Here is a tiny trained network, its code and every weight. The questions are about switching its units off for an input and a target symbol, where a switched-off unit gives its printed mean instead of its output.

import numpy as np


def w(rows, s, z=0):
    codes = np.array(rows[::2]) - 128.0
    scale = np.full(codes.shape[1], s)
    scale[-1] = z or s
    return codes * scale


def softmax(a):
    e = np.exp(a - a.max(-1, keepdims=True))
    return e / e.sum(-1, keepdims=True)


def log_softmax(a):
    a = a - a.max(-1, keepdims=True)
    return a - np.log(np.exp(a).sum(-1, keepdims=True))


def net(x, mask):
    ids = ['αβγδεζηλμπτφψω'.index(c) for c in x.split()]
    T = len(ids)
    res = E[ids] + P[:T]
    u = 0
    for l in range(2):
        r = res
        for j in range(3):
            rows = slice(3 * j, 3 * j + 3)
            q, k, v = (r @ M[l][rows].T for M in (Q, K, V))
            z = softmax(np.where(np.tri(T) > 0, q @ k.T / 3**0.5, -1e9)) @ v
            o = O[l][rows]
            res = res + np.where(mask[u + j], z, o[:, -1]) @ o[:, :-1]
        u += 3
    return log_softmax(res[-1] @ U[:, :-1].T + U[:, -1])


Q, K, V, O = {}, {}, {}, {}
E = w([
[159,236,151],'α',
[153,159,92],'β',
[147,41,50],'γ',
[164,254,80],'δ',
[172,154,137],'ε',
[157,108,86],'ζ',
[158,158,88],'η',
[157,169,76],'λ',
[140,128,22],'μ',
[148,195,89],'π',
[168,138,100],'τ',
[155,113,28],'φ',
[152,160,84],'ψ',
[166,190,110],'ω',
],0.007)
P = w([
[159,54,129],'0',
[108,208,93],'1',
[53,134,132],'2',
[190,159,167],'3',
[134,185,40],'4',
[55,129,125],'5',
[211,159,159],'6',
[160,206,25],'7',
[51,127,125],'8',
[232,162,151],'9',
[179,224,6],'10',
[42,132,124],'11',
[221,146,155],'12',
],0.015)
Q[0] = w([
[194,226,1],'0.h0',
[113,72,188],'0.h0',
[183,202,42],'0.h0',
[131,70,92],'0.h1',
[62,149,48],'0.h1',
[105,154,187],'0.h1',
[130,115,46],'0.h2',
[139,155,25],'0.h2',
[120,215,6],'0.h2',
],0.0078)
K[0] = w([
[248,123,138],'0.h0',
[1,121,153],'0.h0',
[253,92,121],'0.h0',
[158,113,126],'0.h1',
[149,152,108],'0.h1',
[66,130,125],'0.h1',
[107,125,168],'0.h2',
[76,94,137],'0.h2',
[60,122,118],'0.h2',
],0.014)
V[0] = w([
[181,106,211],'0.h0',
[28,163,87],'0.h0',
[115,2,226],'0.h0',
[100,106,207],'0.h1',
[128,138,129],'0.h1',
[120,118,176],'0.h1',
[37,149,182],'0.h2',
[197,125,122],'0.h2',
[200,177,110],'0.h2',
],0.0085)
O[0] = w([
[212,159,125,163],'0.h0',
[34,49,163,19],'0.h0',
[255,33,81,2],'0.h0',
[240,142,74,18],'0.h1',
[129,129,137,136],'0.h1',
[180,119,118,68],'0.h1',
[134,153,27,121],'0.h2',
[162,104,225,111],'0.h2',
[152,197,206,146],'0.h2',
],0.0074,0.0053)
Q[1] = w([
[111,82,200],'1.h0',
[137,246,205],'1.h0',
[147,83,175],'1.h0',
[179,197,106],'1.h1',
[44,99,160],'1.h1',
[151,104,240],'1.h1',
[224,159,142],'1.h2',
[248,103,128],'1.h2',
[186,110,127],'1.h2',
],0.011)
K[1] = w([
[80,105,209],'1.h0',
[214,153,165],'1.h0',
[111,91,152],'1.h0',
[208,119,150],'1.h1',
[41,165,145],'1.h1',
[90,45,148],'1.h1',
[143,32,165],'1.h2',
[157,7,59],'1.h2',
[142,75,108],'1.h2',
],0.012)
V[1] = w([
[137,210,88],'1.h0',
[34,187,125],'1.h0',
[207,168,119],'1.h0',
[90,122,122],'1.h1',
[163,222,255],'1.h1',
[39,117,245],'1.h1',
[112,78,106],'1.h2',
[90,173,174],'1.h2',
[152,173,98],'1.h2',
],0.01)
O[1] = w([
[152,54,81,246],'1.h0',
[124,18,185,148],'1.h0',
[139,136,41,227],'1.h0',
[142,136,100,114],'1.h1',
[156,220,214,198],'1.h1',
[255,129,98,122],'1.h1',
[174,90,109,88],'1.h2',
[125,174,166,134],'1.h2',
[73,116,143,168],'1.h2',
],0.01,0.011)
U = w([
[209,171,193,121],'α',
[184,108,91,156],'β',
[97,106,178,251],'γ',
[5,201,183,68],'δ',
[190,111,119,169],'ε',
[138,114,140,254],'ζ',
[115,142,77,39],'η',
[95,140,119,152],'λ',
[78,82,38,15],'μ',
[110,157,124,92],'π',
[129,136,124,120],'τ',
[74,114,100,232],'φ',
[133,134,111,141],'ψ',
[125,173,138,79],'ω',
],0.011,0.006)

Each question gives the input, a string of symbols that net reads in full, and the target symbol t.
The units are the heads (3 rows each of Q, K, V and O). Each row of codes is followed by its name. A weight is (code - 128) times the scale printed after its matrix; where a second scale follows, it is the last column's (O and U).
mask holds one flag per head, layer by layer. A switched-off head (its flag False) gives its mean, the last column of its rows in O, instead of its output. The means were averaged over made-up inputs and are rounded, as every weight is.
A unit's drop is (log p(t) with every unit on - log p(t) with that unit switched off) / (log p(t) with every unit on - log p(t) with every unit switched off).
The circuit of an input: a set's keep is (log p(t) with only the set's units on - log p(t) with every unit switched off) / (log p(t) with every unit on - log p(t) with every unit switched off). Starting from all 6 units, units are removed one at a time, each time the one whose removal leaves the highest keep (on an exact tie, the one counted first), for as long as the keep stays at least 0.8.
units of the circuit, in order: the units of the circuit, biggest drop first
unit that matters most: the unit with the biggest drop
heads that matter: for each layer, one digit per head in row order, 1 if its drop is at least 0.15 and else 0, layers parted by /
input ζ ψ ω δ δ γ γ λ, target μ: unit that matters most	0.h0
input μ δ γ δ ε γ γ ζ, target μ: heads that matter	101 / 110
input γ β γ, target γ: heads that matter	100 / 110
input δ δ φ φ γ φ γ γ δ β, target α: heads that matter	001 / 010
input γ ω γ δ τ, target δ: units of the circuit, in order	1.h1, 0.h0
input δ δ δ ε δ γ δ δ γ δ δ δ α, target α: heads that matter	001 / 010
input δ η γ π, target α: units of the circuit, in order	0.h2, 1.h1
input δ π τ γ λ γ ζ π φ γ δ γ φ, target α: heads that matter	011 / 011
input δ ζ ε δ δ α α δ φ δ γ δ γ, target α: units of the circuit, in order	1.h1, 0.h2
input φ δ φ δ ε, target δ: units of the circuit, in order	1.h1, 1.h2
input γ ζ δ δ ζ φ β, target μ: heads that matter	100 / 011
input ψ γ δ δ φ, target δ: units of the circuit, in order	1.h1, 1.h2
input φ φ δ ζ μ, target μ: units of the circuit, in order	0.h0, 1.h1
input δ ω μ φ δ ε δ ε, target δ: heads that matter	110 / 011
input γ δ φ δ τ γ ζ γ ζ ε ε, target β: unit that matters most	0.h0
input γ φ ω ζ δ γ δ β δ α β, target α: units of the circuit, in order	1.h1, 0.h2, 0.h0
input γ δ μ ε ζ ε δ φ φ, target μ: heads that matter	101 / 010
input δ γ π π δ γ δ ω ψ ζ δ ζ ψ, target α: units of the circuit, in order	0.h2, 1.h1
input ε π β δ φ δ ζ, target δ: heads that matter	111 / 110
input γ δ δ γ η α γ, target μ: heads that matter	100 / 011
input γ ψ φ ω, target μ: units of the circuit, in order	1.h1, 0.h0
input φ π μ ζ α ζ δ γ, target δ: unit that matters most	1.h1
input ζ ψ γ η γ ψ γ δ, target μ: heads that matter	100 / 110
input γ ζ ε β γ δ ζ ζ ζ β δ μ, target μ: units of the circuit, in order	1.h1, 0.h2, 1.h0
input ε δ τ γ π, target μ: units of the circuit, in order	0.h0, 1.h0, 1.h1
input ε λ η δ, target δ: units of the circuit, in order	0.h0, 1.h1
input τ δ γ, target γ: units of the circuit, in order	1.h0, 1.h1, 0.h0
input δ δ φ δ α ψ δ α δ ζ δ φ ε, target α: unit that matters most	0.h2
input α μ δ ζ δ α ψ γ ε α η, target α: units of the circuit, in order	1.h1, 0.h2, 0.h0
input δ ε φ λ π δ δ δ τ δ δ α, target α: units of the circuit, in order	1.h1, 0.h0
